Below are the code and all the weights of a small trained network. Each question names an input and a target symbol and asks about switching units off, where a switched-off unit gives its printed mean instead of its output.

import numpy as np


def w(rows, s, z=0):
    codes = np.array(rows[::2]) - 128.0
    scale = np.full(codes.shape[1], s)
    scale[-1] = z or s
    return codes * scale


def f(y):
    return y / 2 * (1 + np.tanh(0.7978845608 * (y + 0.044715 * y**3)))


def softmax(a):
    e = np.exp(a - a.max(-1, keepdims=True))
    return e / e.sum(-1, keepdims=True)


def log_softmax(a):
    a = a - a.max(-1, keepdims=True)
    return a - np.log(np.exp(a).sum(-1, keepdims=True))


def net(x, mask):
    ids = ['ΔΘΦΩαβγζλμψ'.index(c) for c in x.split()]
    T = len(ids)
    res = E[ids] + P[:T]
    u = 0
    for l in range(2):
        q, k, v = (res @ M[l].T for M in (Q, K, V))
        z = softmax(np.where(np.tri(T) > 0, q @ k.T / 4**0.5, -1e9)) @ v
        res = res + np.where(mask[u], z, O[l][:, -1]) @ O[l][:, :-1]
        u += 1
        y = f(res @ A[l][:, :-1].T + A[l][:, -1])
        res = res + np.where(mask[u : u + 16], y, B[l][:, -1]) @ B[l][:, :-1]
        u += 16
    return log_softmax(res[-1] @ U[:, :-1].T + U[:, -1])


Q, K, V, O, A, B = {}, {}, {}, {}, {}, {}
E = w([
[144,90,110,183,100,178],'Δ',
[150,107,157,91,72,129],'Θ',
[153,180,104,132,155,130],'Φ',
[172,144,139,114,176,72],'Ω',
[218,96,97,150,198,116],'α',
[128,175,142,162,229,238],'β',
[179,191,225,216,131,64],'γ',
[90,114,155,4,206,83],'ζ',
[237,119,215,45,151,209],'λ',
[59,15,190,138,230,142],'μ',
[116,183,146,152,200,179],'ψ',
],0.016)
P = w([
[125,1,138,72,117,148],'0',
[189,139,91,153,104,121],'1',
[165,145,100,142,90,128],'2',
[137,157,117,149,90,150],'3',
[159,150,168,112,119,112],'4',
[161,146,110,139,94,119],'5',
[141,173,115,143,76,139],'6',
[146,141,110,152,98,125],'7',
[130,158,148,144,105,129],'8',
[172,148,152,107,111,103],'9',
[136,160,156,126,105,128],'10',
[123,152,98,167,90,130],'11',
[132,150,106,156,88,140],'12',
[161,132,100,144,106,110],'13',
],0.0084)
Q[0] = w([
[111,14,183,199,88,140],'L0H1',
[67,177,48,183,151,66],'L0H1',
[113,215,29,213,103,214],'L0H1',
[190,65,118,3,122,181],'L0H1',
],0.0058)
K[0] = w([
[227,237,166,123,3,180],'L0H1',
[190,161,76,110,191,204],'L0H1',
[195,43,186,171,215,159],'L0H1',
[253,139,159,160,37,140],'L0H1',
],0.0055)
V[0] = w([
[202,154,157,3,118,122],'L0H1',
[234,157,173,132,78,67],'L0H1',
[164,189,152,191,46,95],'L0H1',
[176,197,147,163,189,235],'L0H1',
],0.0057)
O[0] = w([
[60,185,134,96,67,110,253],'L0H1',
[86,173,193,140,213,38,227],'L0H1',
[1,153,191,131,54,199,136],'L0H1',
[205,193,113,73,107,152,86],'L0H1',
],0.0085,0.0042)
A[0] = w([
[70,185,86,156,143,76,85],'L0N1',
[165,136,159,236,2,82,160],'L0N2',
[88,140,76,91,144,109,132],'L0N3',
[82,81,94,13,161,128,177],'L0N4',
[115,188,83,116,176,69,254],'L0N5',
[102,104,122,163,123,104,94],'L0N6',
[169,210,104,202,88,149,124],'L0N7',
[111,179,95,168,120,214,169],'L0N8',
[154,103,79,110,111,166,61],'L0N9',
[183,37,96,87,149,103,93],'L0N10',
[158,29,145,141,84,79,160],'L0N11',
[156,133,50,148,125,124,114],'L0N12',
[104,202,148,133,175,88,170],'L0N13',
[210,108,129,58,130,164,138],'L0N14',
[104,141,113,103,175,142,161],'L0N15',
[88,93,151,104,107,100,114],'L0N16',
],0.0093,0.0031)
B[0] = w([
[145,87,137,89,113,216,149],'L0N1',
[160,151,210,134,129,90,254],'L0N2',
[95,113,166,89,253,158,148],'L0N3',
[122,123,223,82,190,92,215],'L0N4',
[194,198,176,174,227,135,215],'L0N5',
[53,68,125,50,106,170,125],'L0N6',
[109,103,230,156,235,30,169],'L0N7',
[176,82,93,162,74,23,130],'L0N8',
[143,46,47,14,134,126,115],'L0N9',
[226,169,125,79,158,142,141],'L0N10',
[115,87,144,150,103,38,160],'L0N11',
[99,101,153,94,127,133,122],'L0N12',
[196,114,59,186,154,144,227],'L0N13',
[135,103,228,103,129,221,142],'L0N14',
[107,201,81,150,188,81,150],'L0N15',
[73,134,99,111,144,75,183],'L0N16',
],0.0057,0.0068)
Q[1] = w([
[220,154,188,193,152,140],'L1H1',
[122,153,159,163,110,124],'L1H1',
[135,214,51,142,31,162],'L1H1',
[2,31,208,109,56,92],'L1H1',
],0.008)
K[1] = w([
[86,68,116,125,21,126],'L1H1',
[127,123,99,88,45,81],'L1H1',
[205,16,159,229,120,232],'L1H1',
[62,254,165,223,45,120],'L1H1',
],0.0074)
V[1] = w([
[161,85,118,221,108,140],'L1H1',
[140,87,117,161,101,128],'L1H1',
[254,71,112,82,40,198],'L1H1',
[155,200,96,154,195,248],'L1H1',
],0.0076)
O[1] = w([
[172,79,149,91,143,10,41],'L1H1',
[217,115,120,254,198,151,80],'L1H1',
[91,76,112,101,114,124,37],'L1H1',
[77,130,159,160,170,156,1],'L1H1',
],0.0099,0.01)
A[1] = w([
[87,185,176,172,192,86,183],'L1N1',
[181,135,167,162,27,130,220],'L1N2',
[153,81,157,83,24,140,201],'L1N3',
[174,150,158,101,121,145,114],'L1N4',
[80,72,137,131,64,154,252],'L1N5',
[52,164,124,68,171,164,63],'L1N6',
[155,197,155,163,207,153,213],'L1N7',
[121,149,71,116,57,106,225],'L1N8',
[139,145,7,94,109,113,198],'L1N9',
[101,181,121,128,124,140,251],'L1N10',
[128,132,152,164,71,92,180],'L1N11',
[139,146,137,86,168,127,50],'L1N12',
[66,70,77,145,116,189,233],'L1N13',
[79,118,177,109,122,95,226],'L1N14',
[69,42,74,128,201,114,178],'L1N15',
[125,130,142,190,188,48,52],'L1N16',
],0.011,0.0024)
B[1] = w([
[125,114,115,116,120,127,238],'L1N1',
[66,152,131,135,184,89,238],'L1N2',
[100,167,122,96,120,145,198],'L1N3',
[53,105,92,213,129,193,185],'L1N4',
[164,172,61,130,119,84,143],'L1N5',
[98,125,104,159,144,88,217],'L1N6',
[173,70,91,129,65,130,250],'L1N7',
[95,189,151,46,136,171,168],'L1N8',
[92,132,135,236,254,187,139],'L1N9',
[123,63,123,77,108,128,188],'L1N10',
[97,101,172,92,140,102,194],'L1N11',
[141,94,86,174,125,108,168],'L1N12',
[114,146,104,113,131,82,129],'L1N13',
[155,206,128,127,113,109,181],'L1N14',
[142,189,236,77,109,96,142],'L1N15',
[88,121,147,164,62,175,167],'L1N16',
],0.008,0.016)
U = w([
[99,83,176,182,104,116,175],'Δ',
[149,210,94,197,190,125,8],'Θ',
[119,95,140,124,103,161,141],'Φ',
[203,142,99,106,57,108,74],'Ω',
[146,93,150,103,118,140,104],'α',
[109,187,149,110,132,92,221],'β',
[174,137,109,119,34,149,30],'γ',
[36,117,167,162,140,254,73],'ζ',
[8,63,81,162,180,94,62],'λ',
[107,100,160,146,195,140,218],'μ',
[109,102,143,130,133,149,65],'ψ',
],0.0082,0.0017)

Each question gives the input, a string of symbols that net reads in full, and the target symbol t.
The units are the heads (4 rows each of Q, K, V and O) and the neurons (one row each of A and B). Each row of codes is followed by its name. A weight is (code - 128) times the scale printed after its matrix; where a second scale follows, it is the last column's (O, A, B and U).
mask holds one flag per unit, layer by layer, with each layer's heads first. A switched-off unit (its flag False) gives its mean, the last column of its rows in O or B, instead of its output. The means were averaged over made-up inputs and are rounded, as every weight is.
A unit's drop is (log p(t) with every unit on - log p(t) with that unit switched off) / (log p(t) with every unit on - log p(t) with every unit switched off).
The circuit of an input: a set's keep is (log p(t) with only the set's units on - log p(t) with every unit switched off) / (log p(t) with every unit on - log p(t) with every unit switched off). Starting from the 12 units with the biggest drops (on a tie, the unit counted first), units are removed one at a time, each time the one whose removal leaves the highest keep (on an exact tie, the one counted first), for as long as the keep stays at least 0.8.
circuit, biggest first: the units of the circuit, biggest drop first
top k neurons: the k neurons with the biggest drops, biggest first
k most important neurons of layer l: the k neurons of layer l with the biggest drops, biggest first
input Δ Θ ζ γ Θ Ω λ Θ Φ α Ω Θ Ω λ, target ζ: circuit, biggest first : L0N14, L1N4
input Θ Ω Θ Φ Θ ζ Θ Θ Ω γ Θ Θ Θ Φ, target Θ: top 3 neurons : L1N9, L0N11, L0N5
input Ω Φ ζ ζ Ω, target Ω: circuit, biggest first : L1N7, L0N5, L1N2
input Θ Δ Θ ζ Θ Θ Φ Θ λ γ ψ, target Θ: 3 most important neurons of layer 0 : L0N11, L0N13, L0N4
input γ α μ γ ζ Θ Φ β γ, target Δ: circuit, biggest first : L1N16, L0N7, L0N2, L1N7
input γ β Θ Θ Θ Θ μ Δ β, target γ: circuit, biggest first : L1N7, L1N2
input Ω β Θ α ζ Θ β, target Ω: top neuron : L1N7
input Θ Θ Θ γ, target Δ: top 3 neurons : L0N7, L1N16, L0N2
input μ β μ Θ ζ ζ Θ Δ Δ ζ Θ Θ ψ, target μ: top 2 neurons : L1N9, L0N11
input Θ Ω Φ Θ α Θ Θ α, target Θ: top 3 neurons : L1N9, L0N11, L0N4
input γ Θ λ ζ ζ Θ Θ β, target γ: 2 most important neurons of layer 1 : L1N7, L1N2
input Φ Θ Φ ζ ζ, target λ: top 2 neurons : L1N6, L1N12
input μ ζ γ μ ζ Θ β, target μ: top 3 neurons : L1N9, L0N11, L1N7
input λ Θ Φ ζ ζ ζ Θ Θ α Θ ζ ζ ψ, target λ: top 2 neurons : L1N6, L1N13
input Δ Θ Ω ζ ζ γ Θ Θ Θ Θ Θ Θ Θ β, target Δ: top neuron : L1N16
input Θ Θ Ω ζ ζ μ μ Θ Θ Θ Θ Ω, target Θ: top 4 neurons : L1N9, L0N5, L0N11, L0N4
input Θ Δ β, target Θ: top 2 neurons : L1N9, L0N8
input γ Θ ζ γ Θ Ω Θ γ γ ζ μ ψ, target γ: top 2 neurons : L1N7, L1N2
input Θ Θ Θ Θ ψ Θ Θ Θ ζ μ α, target Θ: 3 most important neurons of layer 1 : L1N9, L1N10, L1N11
input λ Θ ζ Θ α, target λ: 2 most important neurons of layer 1 : L1N6, L1N13
input Θ Θ Θ Θ Θ γ ζ Θ Θ Θ Ω, target Θ: 3 most important neurons of layer 0 : L0N13, L0N11, L0N5
input ψ Ω μ Θ Θ Θ Δ, target β: 2 most important neurons of layer 1 : L1N7, L1N4
input ζ Θ Ω Ω, target ζ: 2 most important neurons of layer 0 : L0N4, L0N10
input μ Φ Θ β ζ Θ γ γ Θ β μ Φ, target μ: 4 most important neurons of layer 0 : L0N10, L0N11, L0N9, L0N7
